Below is a small trained network, with its code and all its weights. Each question gives an input and a target symbol and asks what happens when units are switched off, that is, made to give their printed mean instead of their output.

import numpy as np


def w(rows, s, z=0):
    codes = np.array(rows[::2]) - 128.0
    scale = np.full(codes.shape[1], s)
    scale[-1] = z or s
    return codes * scale


def softmax(a):
    e = np.exp(a - a.max(-1, keepdims=True))
    return e / e.sum(-1, keepdims=True)


def log_softmax(a):
    a = a - a.max(-1, keepdims=True)
    return a - np.log(np.exp(a).sum(-1, keepdims=True))


def net(x, mask):
    ids = ['δεζλξπψ'.index(c) for c in x.split()]
    T = len(ids)
    res = E[ids] + P[:T]
    u = 0
    for l in range(3):
        r = res
        for j in range(3):
            rows = slice(2 * j, 2 * j + 2)
            q, k, v = (r @ M[l][rows].T for M in (Q, K, V))
            z = softmax(np.where(np.tri(T) > 0, q @ k.T / 2**0.5, -1e9)) @ v
            o = O[l][rows]
            res = res + np.where(mask[u + j], z, o[:, -1]) @ o[:, :-1]
        u += 3
    return log_softmax(res[-1] @ U[:, :-1].T + U[:, -1])


Q, K, V, O = {}, {}, {}, {}
E = w([
[164,99,83],'δ',
[196,243,190],'ε',
[5,22,89],'ζ',
[47,168,186],'λ',
[85,51,237],'ξ',
[103,138,101],'π',
[125,223,35],'ψ',
],0.011)
P = w([
[131,105,130],'0',
[208,131,156],'1',
[211,137,182],'2',
[229,152,186],'3',
[159,97,214],'4',
[144,71,253],'5',
],0.0059)
Q[0] = w([
[71,99,194],'L0H0',
[112,133,101],'L0H0',
[201,232,68],'L0H1',
[146,119,30],'L0H1',
[127,200,249],'L0H2',
[159,100,153],'L0H2',
],0.013)
K[0] = w([
[145,221,122],'L0H0',
[140,136,121],'L0H0',
[82,126,130],'L0H1',
[101,170,192],'L0H1',
[5,136,126],'L0H2',
[138,149,67],'L0H2',
],0.018)
V[0] = w([
[85,239,103],'L0H0',
[98,185,165],'L0H0',
[133,175,158],'L0H1',
[184,139,56],'L0H1',
[113,164,92],'L0H2',
[246,86,144],'L0H2',
],0.011)
O[0] = w([
[185,173,89,114],'L0H0',
[159,185,183,255],'L0H0',
[95,173,138,129],'L0H1',
[203,74,120,29],'L0H1',
[132,44,137,31],'L0H2',
[143,58,255,65],'L0H2',
],0.0064,0.00083)
Q[1] = w([
[90,182,20],'L1H0',
[185,158,189],'L1H0',
[135,29,64],'L1H1',
[195,125,254],'L1H1',
[225,242,83],'L1H2',
[82,5,192],'L1H2',
],0.008)
K[1] = w([
[156,130,200],'L1H0',
[33,80,91],'L1H0',
[166,108,79],'L1H1',
[102,166,54],'L1H1',
[138,250,122],'L1H2',
[177,68,129],'L1H2',
],0.015)
V[1] = w([
[212,250,216],'L1H0',
[66,50,151],'L1H0',
[175,45,254],'L1H1',
[28,93,198],'L1H1',
[106,47,92],'L1H2',
[145,178,40],'L1H2',
],0.0086)
O[1] = w([
[180,204,164,5],'L1H0',
[90,2,221,204],'L1H0',
[168,114,210,47],'L1H1',
[101,237,167,164],'L1H1',
[241,250,122,46],'L1H2',
[94,15,157,77],'L1H2',
],0.0055,0.0023)
Q[2] = w([
[180,95,153],'L2H0',
[105,119,113],'L2H0',
[137,145,42],'L2H1',
[175,96,96],'L2H1',
[108,2,110],'L2H2',
[100,149,93],'L2H2',
],0.014)
K[2] = w([
[2,146,199],'L2H0',
[174,213,66],'L2H0',
[95,18,96],'L2H1',
[92,157,169],'L2H1',
[77,111,107],'L2H2',
[77,80,113],'L2H2',
],0.0082)
V[2] = w([
[5,130,123],'L2H0',
[2,141,142],'L2H0',
[113,164,217],'L2H1',
[99,47,167],'L2H1',
[150,156,84],'L2H2',
[152,219,232],'L2H2',
],0.01)
O[2] = w([
[115,118,137,244],'L2H0',
[49,211,45,252],'L2H0',
[72,126,50,182],'L2H1',
[6,52,151,159],'L2H1',
[148,187,196,96],'L2H2',
[170,120,51,86],'L2H2',
],0.011,0.0036)
U = w([
[141,3,111,208],'δ',
[186,93,83,89],'ε',
[77,124,168,22],'ζ',
[120,199,142,122],'λ',
[112,73,65,39],'ξ',
[129,112,135,253],'π',
[147,151,187,127],'ψ',
],0.0061,0.0044)

Each question gives the input, a string of symbols that net reads in full, and the target symbol t.
The units are the heads (2 rows each of Q, K, V and O). Each row of codes is followed by its name. A weight is (code - 128) times the scale printed after its matrix; where a second scale follows, it is the last column's (O and U).
mask holds one flag per head, layer by layer. A switched-off head (its flag False) gives its mean, the last column of its rows in O, instead of its output. The means were averaged over made-up inputs and are rounded, as every weight is.
A unit's drop is (log p(t) with every unit on - log p(t) with that unit switched off) / (log p(t) with every unit on - log p(t) with every unit switched off).
The circuit of an input: a set's keep is (log p(t) with only the set's units on - log p(t) with every unit switched off) / (log p(t) with every unit on - log p(t) with every unit switched off). Starting from all 9 units, units are removed one at a time, each time the one whose removal leaves the highest keep (on an exact tie, the one counted first), for as long as the keep stays at least 0.8.
circuit, biggest first: the units of the circuit, biggest drop first
unit that matters most: the unit with the biggest drop
which heads matter: for each layer, one digit per head in row order, 1 if its drop is at least 0.15 and else 0, layers parted by /
drop when u is switched off: that unit's drop, to one decimal
input ζ π ξ ξ, target ζ: circuit, biggest first : [L1H0, L2H2, L2H0]
input ε λ λ, target ε: circuit, biggest first : [L1H0, L2H2, L2H1]
input ψ ζ ψ ψ δ, target ψ: unit that matters most : L2H2
input ζ π π, target ζ: which heads matter : 101 / 100 / 011
input ε δ ε δ ε, target ε: which heads matter : 001 / 100 / 011
input ξ λ δ ε δ, target ξ: which heads matter : 110 / 010 / 111
input ζ δ ζ δ δ, target ζ: circuit, biggest first : [L1H0, L2H2, L0H2, L2H0]
input ζ λ δ δ, target ζ: circuit, biggest first : [L1H0, L2H2, L0H2, L0H0]
input ζ ξ ε ξ, target ζ: circuit, biggest first : [L1H0, L2H2, L0H0, L2H0]
input ε ξ ε ψ, target ε: circuit, biggest first : [L1H0, L2H2, L2H0]
input ζ ψ ζ, target ζ: circuit, biggest first : [L1H0, L2H2, L2H1]
input ε ε ξ ζ, target ε: which heads matter : 000 / 100 / 011
input δ ε δ ψ ζ ψ, target δ: which heads matter : 011 / 010 / 111
input δ δ λ, target δ: unit that matters most : L2H0
input ξ δ λ, target ξ: which heads matter : 100 / 110 / 011
input ψ δ ζ ζ, target ψ: drop when L1H2 is switched off : 0.4
input ζ ζ ε, target ζ: drop when L0H2 is switched off : 0.2
input ζ ε ε ψ δ ε, target ζ: drop when L2H1 is switched off : 0.1
